Here is a tiny trained network, its code and every weight. The questions are about switching its units off for an input and a target symbol, where a switched-off unit gives its printed mean instead of its output.

import numpy as np


def w(rows, s, z=0):
    codes = np.array(rows[::2]) - 128.0
    scale = np.full(codes.shape[1], s)
    scale[-1] = z or s
    return codes * scale


def f(y):
    return np.maximum(y, 0)


def softmax(a):
    e = np.exp(a - a.max(-1, keepdims=True))
    return e / e.sum(-1, keepdims=True)


def log_softmax(a):
    a = a - a.max(-1, keepdims=True)
    return a - np.log(np.exp(a).sum(-1, keepdims=True))


def net(x, mask):
    ids = ['αβγδεζηθλμξπτψω'.index(c) for c in x.split()]
    T = len(ids)
    res = E[ids] + P[:T]
    r = res
    for j in range(2):
        rows = slice(2 * j, 2 * j + 2)
        q, k, v = (r @ M[0][rows].T for M in (Q, K, V))
        z = softmax(np.where(np.tri(T) > 0, q @ k.T / 2**0.5, -1e9)) @ v
        o = O[0][rows]
        res = res + np.where(mask[j], z, o[:, -1]) @ o[:, :-1]
    y = f(res @ A[0][:, :-1].T + A[0][:, -1])
    res = res + np.where(mask[2:10], y, B[0][:, -1]) @ B[0][:, :-1]
    return log_softmax(res[-1] @ U[:, :-1].T + U[:, -1])


Q, K, V, O, A, B = {}, {}, {}, {}, {}, {}
E = w([
[143,162,86,153],'α',
[108,63,116,146],'β',
[128,70,218,105],'γ',
[97,69,173,60],'δ',
[122,94,120,130],'ε',
[168,133,152,183],'ζ',
[155,153,146,131],'η',
[123,99,167,124],'θ',
[85,89,85,71],'λ',
[146,110,118,181],'μ',
[113,141,135,3],'ξ',
[89,48,166,86],'π',
[120,131,125,93],'τ',
[164,178,110,106],'ψ',
[168,198,45,134],'ω',
],0.016)
P = w([
[81,197,212,151],'0',
[149,72,75,32],'1',
[149,48,178,128],'2',
[102,253,42,142],'3',
[167,26,138,78],'4',
[90,118,50,126],'5',
[190,31,153,67],'6',
[139,200,85,96],'7',
[218,20,146,64],'8',
],0.011)
Q[0] = w([
[126,149,137,111],'h0',
[248,59,114,87],'h0',
[9,208,161,163],'h1',
[88,110,89,134],'h1',
],0.017)
K[0] = w([
[141,109,96,150],'h0',
[4,198,212,181],'h0',
[245,56,61,76],'h1',
[143,157,116,131],'h1',
],0.014)
V[0] = w([
[129,147,135,2],'h0',
[203,65,148,123],'h0',
[45,115,58,150],'h1',
[77,92,174,125],'h1',
],0.033)
O[0] = w([
[179,114,1,29,186],'h0',
[37,174,141,52,30],'h0',
[218,242,128,234,2],'h1',
[76,170,39,187,209],'h1',
],0.017,0.0075)
A[0] = w([
[72,163,163,100,72],'n0',
[126,130,183,43,96],'n1',
[114,179,85,59,17],'n2',
[107,164,156,131,54],'n3',
[178,127,131,56,145],'n4',
[138,25,116,254,250],'n5',
[89,175,89,214,42],'n6',
[63,123,155,158,123],'n7',
],0.0091,0.0021)
B[0] = w([
[220,68,138,75,150],'n0',
[199,200,5,192,175],'n1',
[137,2,236,227,221],'n2',
[98,109,236,115,140],'n3',
[55,222,179,181,203],'n4',
[120,239,54,85,251],'n5',
[61,6,214,63,170],'n6',
[180,145,196,92,172],'n7',
],0.0064,0.029)
U = w([
[157,84,127,244,179],'α',
[92,89,125,254,109],'β',
[111,59,138,121,44],'γ',
[123,63,118,228,98],'δ',
[115,139,115,155,231],'ε',
[138,91,171,97,188],'ζ',
[145,104,124,65,205],'η',
[72,163,94,82,122],'θ',
[135,128,81,164,93],'λ',
[121,85,158,207,173],'μ',
[183,28,136,176,1],'ξ',
[100,82,107,212,95],'π',
[109,128,91,117,124],'τ',
[166,113,139,6,173],'ψ',
[217,67,168,137,49],'ω',
],0.0066,0.0052)

Each question gives the input, a string of symbols that net reads in full, and the target symbol t.
The units are the heads (2 rows each of Q, K, V and O) and the neurons (one row each of A and B). Each row of codes is followed by its name. A weight is (code - 128) times the scale printed after its matrix; where a second scale follows, it is the last column's (O, A, B and U).
mask holds one flag per unit, heads first, then neurons. A switched-off unit (its flag False) gives its mean, the last column of its rows in O or B, instead of its output. The means were averaged over made-up inputs and are rounded, as every weight is.
A unit's drop is (log p(t) with every unit on - log p(t) with that unit switched off) / (log p(t) with every unit on - log p(t) with every unit switched off).
The circuit of an input: a set's keep is (log p(t) with only the set's units on - log p(t) with every unit switched off) / (log p(t) with every unit on - log p(t) with every unit switched off). Starting from all 10 units, units are removed one at a time, each time the one whose removal leaves the highest keep (on an exact tie, the one counted first), for as long as the keep stays at least 0.8.
units of the circuit, in order: the units of the circuit, biggest drop first
unit that matters most: the unit with the biggest drop
k most important neurons: the k neurons with the biggest drops, biggest first
heads that matter: for each layer, one digit per head in row order, 1 if its drop is at least 0.15 and else 0, layers parted by /
input ξ ζ μ μ γ ζ ω, target ξ: heads that matter : 10
input ψ ω δ ψ, target ω: heads that matter : 01
input α ζ π η, target ψ: unit that matters most : n0
input λ μ ψ τ ω ξ θ, target λ: units of the circuit, in order : (h0 h1 n2)
input α θ ξ γ ζ α ψ, target α: heads that matter : 11
input ζ λ γ ζ τ, target ζ: units of the circuit, in order : (h0 n7 n2 h1)
input γ ψ ξ ζ ψ ζ δ ω γ, target γ: heads that matter : 11
input ω μ μ ε β θ ω α ξ, target ω: units of the circuit, in order : (h1 h0)
input α γ β α, target γ: units of the circuit, in order : (n2 h0 n5)
input μ μ α ω γ μ ψ ξ ψ, target μ: heads that matter : 10
input ξ ξ ξ γ ξ ω δ, target ξ: units of the circuit, in order : (n2 h0 n5)
input α β β ψ γ μ ε ε ψ, target α: heads that matter : 11
input θ γ η θ α ζ ψ ψ η, target θ: units of the circuit, in order : (n2 h1)
input ζ ζ ψ μ τ λ ζ, target ζ: unit that matters most : h0
input λ ψ π μ ζ, target λ: units of the circuit, in order : (h0 n2 h1)
input ζ β β ξ θ δ τ θ γ, target ζ: units of the circuit, in order : (h0 n7 h1 n2)
input λ ε τ π β ψ ξ ψ ψ, target λ: units of the circuit, in order : (h1 n2)
input μ α α, target μ: units of the circuit, in order : (h0 n7)
input λ π ξ, target λ: units of the circuit, in order : (h1 h0)
input ξ μ ε, target ξ: unit that matters most : n2
input λ π ψ ζ ξ δ α, target λ: units of the circuit, in order : (h0 n2 h1)
input θ π λ β ζ η π, target θ: 2 most important neurons : (n2 n5)
input ξ ψ η π ω γ α, target ξ: units of the circuit, in order : (n2 h0)
input ζ α μ γ δ δ δ, target ζ: heads that matter : 10
input ψ ψ μ, target ψ: 2 most important neurons : (n2 n5)
input δ λ ψ ε, target α: 3 most important neurons : (n2 n4 n5)
input β τ θ, target β: unit that matters most : h1
